M = [110 135 136 114 146 151 117 104]
M[0] => 110
M[7] => 104
M[4] => 146

grid = [131, 101, 138, 135, 129, 121, 123, 109, 150, 130, 124, 142, 127, 150]
grid[0] => 131
grid[-10] => 129
grid[-1] => 150
grid[-6] => 150
grid[1] => 101
grid[9] => 130

W =
[[106, 139, 123, 132, 136, 126, 119, 125, 135, 133, 117, 126, 125, 142, 129],
 [124, 126, 126, 112, 141, 127, 128, 127, 135, 133, 137, 124, 121, 122, 121],
 [130, 136, 127, 122, 130, 142, 133, 135, 144, 127, 130, 130, 137, 126, 131],
 [128, 132, 114, 132, 125, 135, 128, 129, 115, 135, 118, 133, 139, 133, 125],
 [136, 120, 126, 110, 125, 119, 130, 123, 134, 133, 112, 120, 132, 130, 129],
 [130, 125, 134, 138, 134, 120, 125, 136, 140, 118, 129, 130, 115, 141, 134],
 [140, 121, 126, 114, 131, 122, 140, 132, 120, 116, 126, 135, 126, 127, 137],
 [112, 121, 138, 135, 122, 127, 119, 121, 130, 128, 125, 115, 138, 117, 134],
 [130, 133, 120, 128, 137, 126, 123, 143, 134, 115, 138, 128, 127, 134, 136],
 [118, 121, 139, 119, 135, 131, 108, 140, 121, 136, 138, 140, 128, 119, 127],
 [134, 124, 127, 129, 124, 141, 121, 131, 136, 130, 122, 140, 129, 123, 119],
 [136, 138, 133, 154, 122, 131, 129, 129, 124, 124, 123, 128, 137, 130, 121],
 [135, 135, 124, 109, 143, 122, 124, 137, 123, 125, 130, 123, 121, 127, 138]]
Rows and columns are counted from 0.
(0, 0)	106
(12, 2)	124
(12, 10)	130
(2, 4)	130
(4, 2)	126
(9, 2)	139
(10, 1)	124
(5, 5)	120
(0, 8)	135
(7, 2)	138
(10, 8)	136
(10, 3)	129
(7, 11)	115
(8, 14)	136
(7, 5)	127
(2, 9)	127
(12, 0)	135
(0, 12)	125
(4, 0)	136
(2, 6)	133
(1, 8)	135
(10, 11)	140
(9, 6)	108
(11, 4)	122
(11, 1)	138
(2, 7)	135
(7, 14)	134
(3, 14)	125
(7, 10)	125
(5, 14)	134
(8, 0)	130
(1, 1)	126
(4, 12)	132
(11, 5)	131
(8, 4)	137
(0, 2)	123
(8, 13)	134
(9, 8)	121
(7, 6)	119

B = 154	132	144	131	106	139	130	106
B[0] -> 154
B[4] -> 106

m = [151 132 136 125 132 138 121 139 133 126 137 133 127]
m[0] = 151
m[1] = 132
m[6] = 121
m[4] = 132

A = [152 107 154 136]
A[0]: 152
A[1]: 107
A[3]: 136
A[2]: 154

a = [113 108 122 143 136 147 133 148 114 112 142 151 140 125 116]
a[-15] -> 113
a[-14] -> 108
a[8] -> 114
a[3] -> 143
a[10] -> 142

arr =
[[117 132 125 119 122 113 145 130 132 128 124 142 119 147 125]
 [132 141 136 131 111 134 129 132 129 142 114 124 124 137 123]
 [130 118 122 138 116 140 136 116 153 111 116 127 125 130 126]
 [136 118 121 140 118 135 141 117 137 114 119 136 130 139 132]
 [141 129 126 133 143 121 125 133 108 138 134 134 140 121 134]
 [111 124 134 119 120 127 127 131 137 116 138 121 114 123 123]]
arr[0, 0]	117
arr[5, 2]	134
arr[5, 6]	127
arr[4, 4]	143
arr[3, 0]	136
arr[4, 14]	134
arr[4]	[141, 129, 126, 133, 143, 121, 125, 133, 108, 138, 134, 134, 140, 121, 134]
arr[:, 9]	[128, 142, 111, 114, 138, 116]
arr[3, 14]	132
arr[5, 7]	131
arr[2, 4]	116
arr[5, 0]	111
arr[:, 12]	[119, 124, 125, 130, 140, 114]
arr[2, 13]	130
arr[0, 2]	125
arr[5, 4]	120
arr[2, 3]	138
arr[1, 2]	136
arr[:, 4]	[122, 111, 116, 118, 143, 120]
arr[5, 10]	138
arr[0, 11]	142
arr[1]	[132, 141, 136, 131, 111, 134, 129, 132, 129, 142, 114, 124, 124, 137, 123]
arr[1, 3]	131
arr[2, 7]	116
arr[:, 7]	[130, 132, 116, 117, 133, 131]
arr[4, 1]	129
